Here is a tiny trained network, its code and every weight. The questions are about switching its units off for an input and a target symbol, where a switched-off unit gives its printed mean instead of its output.

import numpy as np


def w(rows, s, z=0):
    codes = np.array(rows[::2]) - 128.0
    scale = np.full(codes.shape[1], s)
    scale[-1] = z or s
    return codes * scale


def softmax(a):
    e = np.exp(a - a.max(-1, keepdims=True))
    return e / e.sum(-1, keepdims=True)


def log_softmax(a):
    a = a - a.max(-1, keepdims=True)
    return a - np.log(np.exp(a).sum(-1, keepdims=True))


def net(x, mask):
    ids = ['ΠΣΨαβζημω'.index(c) for c in x.split()]
    T = len(ids)
    res = E[ids] + P[:T]
    u = 0
    for l in range(3):
        r = res
        for j in range(2):
            rows = slice(4 * j, 4 * j + 4)
            q, k, v = (r @ M[l][rows].T for M in (Q, K, V))
            z = softmax(np.where(np.tri(T) > 0, q @ k.T / 4**0.5, -1e9)) @ v
            o = O[l][rows]
            res = res + np.where(mask[u + j], z, o[:, -1]) @ o[:, :-1]
        u += 2
    return log_softmax(res[-1] @ U[:, :-1].T + U[:, -1])


Q, K, V, O = {}, {}, {}, {}
E = w([
[130,103,3,125,136,174],'Π',
[173,115,102,137,131,162],'Σ',
[142,128,108,164,174,69],'Ψ',
[120,144,48,187,76,157],'α',
[124,122,68,70,64,133],'β',
[176,93,108,195,114,113],'ζ',
[84,77,78,184,106,130],'η',
[142,135,189,133,111,177],'μ',
[57,147,98,138,120,143],'ω',
],0.022)
P = w([
[123,47,86,54,218,96],'0',
[93,41,121,63,178,93],'1',
[54,43,151,80,160,66],'2',
[46,42,179,122,155,77],'3',
[24,59,201,165,146,103],'4',
[24,69,213,206,148,146],'5',
[43,84,186,252,155,254],'6',
],0.0047)
Q[0] = w([
[211,160,100,92,164,138],'L0H1',
[120,85,143,69,81,76],'L0H1',
[65,129,146,66,172,145],'L0H1',
[103,52,113,252,149,205],'L0H1',
[114,128,121,140,129,127],'L0H2',
[170,146,157,122,123,157],'L0H2',
[117,56,138,112,108,122],'L0H2',
[185,179,135,98,112,94],'L0H2',
],0.023)
K[0] = w([
[219,90,64,173,126,154],'L0H1',
[154,167,147,21,98,71],'L0H1',
[130,182,77,60,136,188],'L0H1',
[24,141,229,249,77,196],'L0H1',
[145,127,117,143,101,138],'L0H2',
[169,150,148,104,228,145],'L0H2',
[49,156,181,177,89,133],'L0H2',
[112,71,113,62,202,74],'L0H2',
],0.015)
V[0] = w([
[168,69,124,150,101,184],'L0H1',
[204,231,106,110,63,62],'L0H1',
[124,45,150,52,166,119],'L0H1',
[151,149,132,84,123,78],'L0H1',
[123,96,164,140,190,106],'L0H2',
[76,110,138,163,176,228],'L0H2',
[174,174,83,86,68,67],'L0H2',
[104,140,144,162,2,125],'L0H2',
],0.0074)
O[0] = w([
[192,154,176,156,114,116,176],'L0H1',
[113,135,71,244,214,253,2],'L0H1',
[186,84,112,67,121,141,118],'L0H1',
[125,104,82,152,166,199,56],'L0H1',
[46,57,86,131,173,114,87],'L0H2',
[154,115,164,48,141,48,192],'L0H2',
[165,180,153,176,96,214,99],'L0H2',
[198,189,117,139,63,72,199],'L0H2',
],0.0061,0.0075)
Q[1] = w([
[222,246,39,136,100,50],'L1H1',
[102,143,171,125,106,85],'L1H1',
[187,208,222,153,202,134],'L1H1',
[89,143,72,185,219,100],'L1H1',
[244,194,57,115,4,53],'L1H2',
[115,205,103,96,205,213],'L1H2',
[164,93,56,18,118,72],'L1H2',
[87,50,85,155,187,104],'L1H2',
],0.012)
K[1] = w([
[79,64,94,146,34,146],'L1H1',
[132,137,113,159,145,100],'L1H1',
[159,181,98,75,83,157],'L1H1',
[143,65,108,93,153,171],'L1H1',
[177,249,113,110,129,109],'L1H2',
[153,102,136,53,117,200],'L1H2',
[125,147,101,94,194,93],'L1H2',
[134,67,99,160,164,120],'L1H2',
],0.019)
V[1] = w([
[127,185,100,122,186,67],'L1H1',
[83,114,208,137,144,158],'L1H1',
[134,74,197,148,60,191],'L1H1',
[183,129,25,117,110,106],'L1H1',
[96,189,54,50,107,133],'L1H2',
[51,137,143,165,66,114],'L1H2',
[83,185,117,133,157,76],'L1H2',
[142,165,154,132,254,77],'L1H2',
],0.0067)
O[1] = w([
[168,171,134,186,160,98,131],'L1H1',
[200,181,177,61,167,68,14],'L1H1',
[97,68,131,46,123,118,105],'L1H1',
[45,72,63,220,75,232,253],'L1H1',
[88,90,93,48,42,208,195],'L1H2',
[50,14,130,145,86,113,220],'L1H2',
[91,105,68,131,77,99,172],'L1H2',
[170,252,52,149,158,38,4],'L1H2',
],0.0042,0.0043)
Q[2] = w([
[155,119,141,96,177,145],'L2H1',
[126,69,127,195,161,120],'L2H1',
[193,52,60,148,11,38],'L2H1',
[185,150,111,134,118,159],'L2H1',
[99,227,157,179,101,132],'L2H2',
[115,98,135,150,7,130],'L2H2',
[83,208,105,60,187,162],'L2H2',
[136,127,127,204,65,250],'L2H2',
],0.015)
K[2] = w([
[160,106,84,132,110,134],'L2H1',
[149,192,138,119,61,158],'L2H1',
[28,190,254,196,74,65],'L2H1',
[171,117,149,185,116,113],'L2H1',
[139,138,229,132,194,122],'L2H2',
[184,161,108,164,71,95],'L2H2',
[151,149,157,55,211,190],'L2H2',
[219,65,196,159,88,167],'L2H2',
],0.015)
V[2] = w([
[223,86,15,195,53,52],'L2H1',
[186,51,161,129,217,133],'L2H1',
[123,82,86,28,82,119],'L2H1',
[248,29,193,191,104,140],'L2H1',
[173,40,232,232,109,162],'L2H2',
[94,159,254,97,174,186],'L2H2',
[170,52,95,77,221,127],'L2H2',
[207,220,120,133,105,168],'L2H2',
],0.0085)
O[2] = w([
[169,158,16,135,62,77,198],'L2H1',
[191,66,170,141,142,112,73],'L2H1',
[116,163,128,29,109,137,201],'L2H1',
[254,119,104,153,87,147,138],'L2H1',
[91,106,177,180,59,103,149],'L2H2',
[97,107,79,76,112,83,4],'L2H2',
[156,36,82,122,184,148,73],'L2H2',
[99,200,88,107,41,164,78],'L2H2',
],0.0098,0.016)
U = w([
[15,147,160,90,208,146,174],'Π',
[158,149,235,108,204,201,221],'Σ',
[34,2,112,148,135,111,48],'Ψ',
[97,95,108,85,183,206,87],'α',
[132,122,140,14,127,50,97],'β',
[114,246,143,179,254,133,254],'ζ',
[71,77,114,80,152,216,29],'η',
[109,137,156,171,216,140,116],'μ',
[69,132,170,105,106,200,136],'ω',
],0.0046,0.0042)

Each question gives the input, a string of symbols that net reads in full, and the target symbol t.
The units are the heads (4 rows each of Q, K, V and O). Each row of codes is followed by its name. A weight is (code - 128) times the scale printed after its matrix; where a second scale follows, it is the last column's (O and U).
mask holds one flag per head, layer by layer. A switched-off head (its flag False) gives its mean, the last column of its rows in O, instead of its output. The means were averaged over made-up inputs and are rounded, as every weight is.
A unit's drop is (log p(t) with every unit on - log p(t) with that unit switched off) / (log p(t) with every unit on - log p(t) with every unit switched off).
The circuit of an input: a set's keep is (log p(t) with only the set's units on - log p(t) with every unit switched off) / (log p(t) with every unit on - log p(t) with every unit switched off). Starting from all 6 units, units are removed one at a time, each time the one whose removal leaves the highest keep (on an exact tie, the one counted first), for as long as the keep stays at least 0.8.
units of the circuit, in order: the units of the circuit, biggest drop first
most important unit: the unit with the biggest drop
which heads matter: for each layer, one digit per head in row order, 1 if its drop is at least 0.15 and else 0, layers parted by /
drop of u: that unit's drop, to one decimal
input η η α ζ Π η ζ, target β: units of the circuit, in order -> [L0H1; L2H1]
input η η Σ ζ Σ α, target Ψ: units of the circuit, in order -> [L2H2; L1H2]
input β α Π, target ω: units of the circuit, in order -> [L0H2; L2H2; L1H1]
input μ Ψ ω Ψ Σ, target ζ: most important unit -> L1H2
input Π ω η α ω η, target Π: which heads matter -> 10 / 00 / 10
input Π α β β, target ω: which heads matter -> 01 / 00 / 01
input β η α ζ η Π, target β: units of the circuit, in order -> [L0H1; L2H1]
input η ω ζ α ω, target Π: which heads matter -> 10 / 00 / 10
input η ω μ η μ α η, target Σ: which heads matter -> 00 / 10 / 10
input Ψ η ζ Π Π Π Π, target ζ: which heads matter -> 00 / 11 / 01
input α μ Π, target Σ: which heads matter -> 00 / 00 / 10
input Σ ζ μ μ μ, target β: units of the circuit, in order -> [L1H1; L0H2]
input η Σ η α, target β: units of the circuit, in order -> [L2H1; L0H1]
input α η Π ω α, target Π: most important unit -> L2H1
input η μ η η α, target β: units of the circuit, in order -> [L0H1; L2H1; L0H2]
input η η η α ζ η, target β: units of the circuit, in order -> [L0H1; L2H1]
input μ η Π β ω, target Π: units of the circuit, in order -> [L2H1; L0H1]
input β ω η Ψ Π, target ζ: which heads matter -> 00 / 01 / 01
input η η μ Π μ, target β: units of the circuit, in order -> [L1H1; L2H1]
input η μ η ω η Ψ, target Π: which heads matter -> 01 / 00 / 10
input β μ α, target Σ: units of the circuit, in order -> [L2H1]
input η η ω α Π η η, target β: which heads matter -> 10 / 00 / 10
input η η ω μ η α ζ, target β: which heads matter -> 11 / 00 / 10
input μ Π Π ζ α, target Ψ: units of the circuit, in order -> [L0H1; L2H2; L2H1]
input Ψ Σ η Π Σ ω Ψ, target Π: which heads matter -> 11 / 00 / 10
input η α η Π Ψ η, target ζ: drop of L1H2 -> 0.8
input ω Σ ω Π, target Π: drop of L0H2 -> 0.1
input μ Π Ψ ζ η ζ Σ, target ζ: drop of L2H2 -> 0.5
